Below are the code and all the weights of a small trained network. Each question names an input and a target symbol and asks about switching units off, where a switched-off unit gives its printed mean instead of its output.

import numpy as np


def w(rows, s, z=0):
    codes = np.array(rows[::2]) - 128.0
    scale = np.full(codes.shape[1], s)
    scale[-1] = z or s
    return codes * scale


def norm(h):
    return h / np.sqrt((h * h).mean(-1, keepdims=True) + 1e-5)


def f(y):
    return np.maximum(y, 0)


def softmax(a):
    e = np.exp(a - a.max(-1, keepdims=True))
    return e / e.sum(-1, keepdims=True)


def log_softmax(a):
    a = a - a.max(-1, keepdims=True)
    return a - np.log(np.exp(a).sum(-1, keepdims=True))


def net(x, mask):
    ids = ['δζηλξπσφ'.index(c) for c in x.split()]
    T = len(ids)
    res = E[ids] + P[:T]
    r = norm(res)
    for j in range(2):
        rows = slice(4 * j, 4 * j + 4)
        q, k, v = (r @ M[0][rows].T for M in (Q, K, V))
        z = softmax(np.where(np.tri(T) > 0, q @ k.T / 4**0.5, -1e9)) @ v
        o = O[0][rows]
        res = res + np.where(mask[j], z, o[:, -1]) @ o[:, :-1]
    y = f(norm(res) @ A[0][:, :-1].T + A[0][:, -1])
    res = res + np.where(mask[2:10], y, B[0][:, -1]) @ B[0][:, :-1]
    return log_softmax(norm(res)[-1] @ U[:, :-1].T + U[:, -1])


Q, K, V, O, A, B = {}, {}, {}, {}, {}, {}
E = w([
[187,217,74],'δ',
[132,125,150],'ζ',
[140,143,170],'η',
[103,128,133],'λ',
[170,116,33],'ξ',
[99,93,254],'π',
[159,137,134],'σ',
[163,129,132],'φ',
],0.011)
P = w([
[154,95,85],'0',
[143,57,79],'1',
[191,253,234],'2',
[140,47,51],'3',
[104,232,243],'4',
[136,44,44],'5',
[155,225,227],'6',
[162,54,27],'7',
[140,194,235],'8',
[145,57,24],'9',
],0.0039)
Q[0] = w([
[159,2,69],'h0',
[17,211,233],'h0',
[197,25,69],'h0',
[254,150,90],'h0',
[150,162,194],'h1',
[165,186,235],'h1',
[122,176,72],'h1',
[148,59,185],'h1',
],0.0067)
K[0] = w([
[235,227,69],'h0',
[76,60,234],'h0',
[211,230,30],'h0',
[70,161,3],'h0',
[194,48,114],'h1',
[199,15,92],'h1',
[138,142,158],'h1',
[70,115,72],'h1',
],0.0062)
V[0] = w([
[146,167,88],'h0',
[91,66,135],'h0',
[74,233,82],'h0',
[77,38,25],'h0',
[117,60,186],'h1',
[110,98,181],'h1',
[163,176,47],'h1',
[176,1,98],'h1',
],0.0073)
O[0] = w([
[107,147,153,178],'h0',
[117,105,102,42],'h0',
[42,177,92,57],'h0',
[2,32,119,27],'h0',
[151,59,182,123],'h1',
[176,82,154,100],'h1',
[63,165,101,186],'h1',
[41,66,153,254],'h1',
],0.0061,0.0027)
A[0] = w([
[182,235,162,132],'n0',
[156,109,19,182],'n1',
[178,100,118,2],'n2',
[96,24,30,136],'n3',
[54,87,30,13],'n4',
[158,106,46,133],'n5',
[143,116,81,2],'n6',
[118,171,2,249],'n7',
],0.0072,0.0028)
B[0] = w([
[63,163,193,253],'n0',
[47,70,218,190],'n1',
[135,101,182,135],'n2',
[131,175,3,164],'n3',
[37,1,208,144],'n4',
[52,99,160,165],'n5',
[108,133,97,130],'n6',
[124,128,208,233],'n7',
],0.0063,0.0054)
U = w([
[116,203,69,218],'δ',
[135,65,159,76],'ζ',
[193,170,100,223],'η',
[2,82,96,102],'λ',
[97,152,89,94],'ξ',
[178,135,110,87],'π',
[12,218,189,19],'σ',
[136,126,58,252],'φ',
],0.0084,0.0027)

Each question gives the input, a string of symbols that net reads in full, and the target symbol t.
The units are the heads (4 rows each of Q, K, V and O) and the neurons (one row each of A and B). Each row of codes is followed by its name. A weight is (code - 128) times the scale printed after its matrix; where a second scale follows, it is the last column's (O, A, B and U).
mask holds one flag per unit, heads first, then neurons. A switched-off unit (its flag False) gives its mean, the last column of its rows in O or B, instead of its output. The means were averaged over made-up inputs and are rounded, as every weight is.
A unit's drop is (log p(t) with every unit on - log p(t) with that unit switched off) / (log p(t) with every unit on - log p(t) with every unit switched off).
The circuit of an input: a set's keep is (log p(t) with only the set's units on - log p(t) with every unit switched off) / (log p(t) with every unit on - log p(t) with every unit switched off). Starting from all 10 units, units are removed one at a time, each time the one whose removal leaves the highest keep (on an exact tie, the one counted first), for as long as the keep stays at least 0.8.
units of the circuit, in order: the units of the circuit, biggest drop first
unit that matters most: the unit with the biggest drop
k most important neurons: the k neurons with the biggest drops, biggest first
which heads matter: for each layer, one digit per head in row order, 1 if its drop is at least 0.15 and else 0, layers parted by /
drop when u is switched off: that unit's drop, to one decimal
input ξ λ σ η, target λ: which heads matter => 10
input ξ η ζ ζ δ ζ σ, target ζ: units of the circuit, in order => (h0, h1, n0)
input λ σ φ, target λ: units of the circuit, in order => (h0, n7)
input σ π ζ ζ σ ζ δ δ λ, target ζ: units of the circuit, in order => (h1, h0, n0)
input ζ λ η, target ζ: which heads matter => 11
input ζ ζ φ, target ζ: unit that matters most => h1
input η σ φ ζ δ δ σ ξ, target λ: units of the circuit, in order => (n1, n3, n7)
input σ λ δ σ ζ, target λ: units of the circuit, in order => (h0, h1)
input σ η λ ξ η ξ σ φ, target λ: 2 most important neurons => (n3, n1)
input ξ ξ σ λ φ σ η σ, target λ: 2 most important neurons => (n3, n4)
input φ λ η σ ξ, target λ: drop when n7 is switched off => -0.2
input λ σ σ η ζ ζ σ η σ, target ζ: drop when h1 is switched off => 0.5
input ξ σ λ σ ζ η λ φ ξ η, target λ: drop when n4 is switched off => 0.1
input π ξ ξ δ ξ λ ξ σ, target λ: unit that matters most => h0
input λ σ λ, target λ: drop when n3 is switched off => 0.0
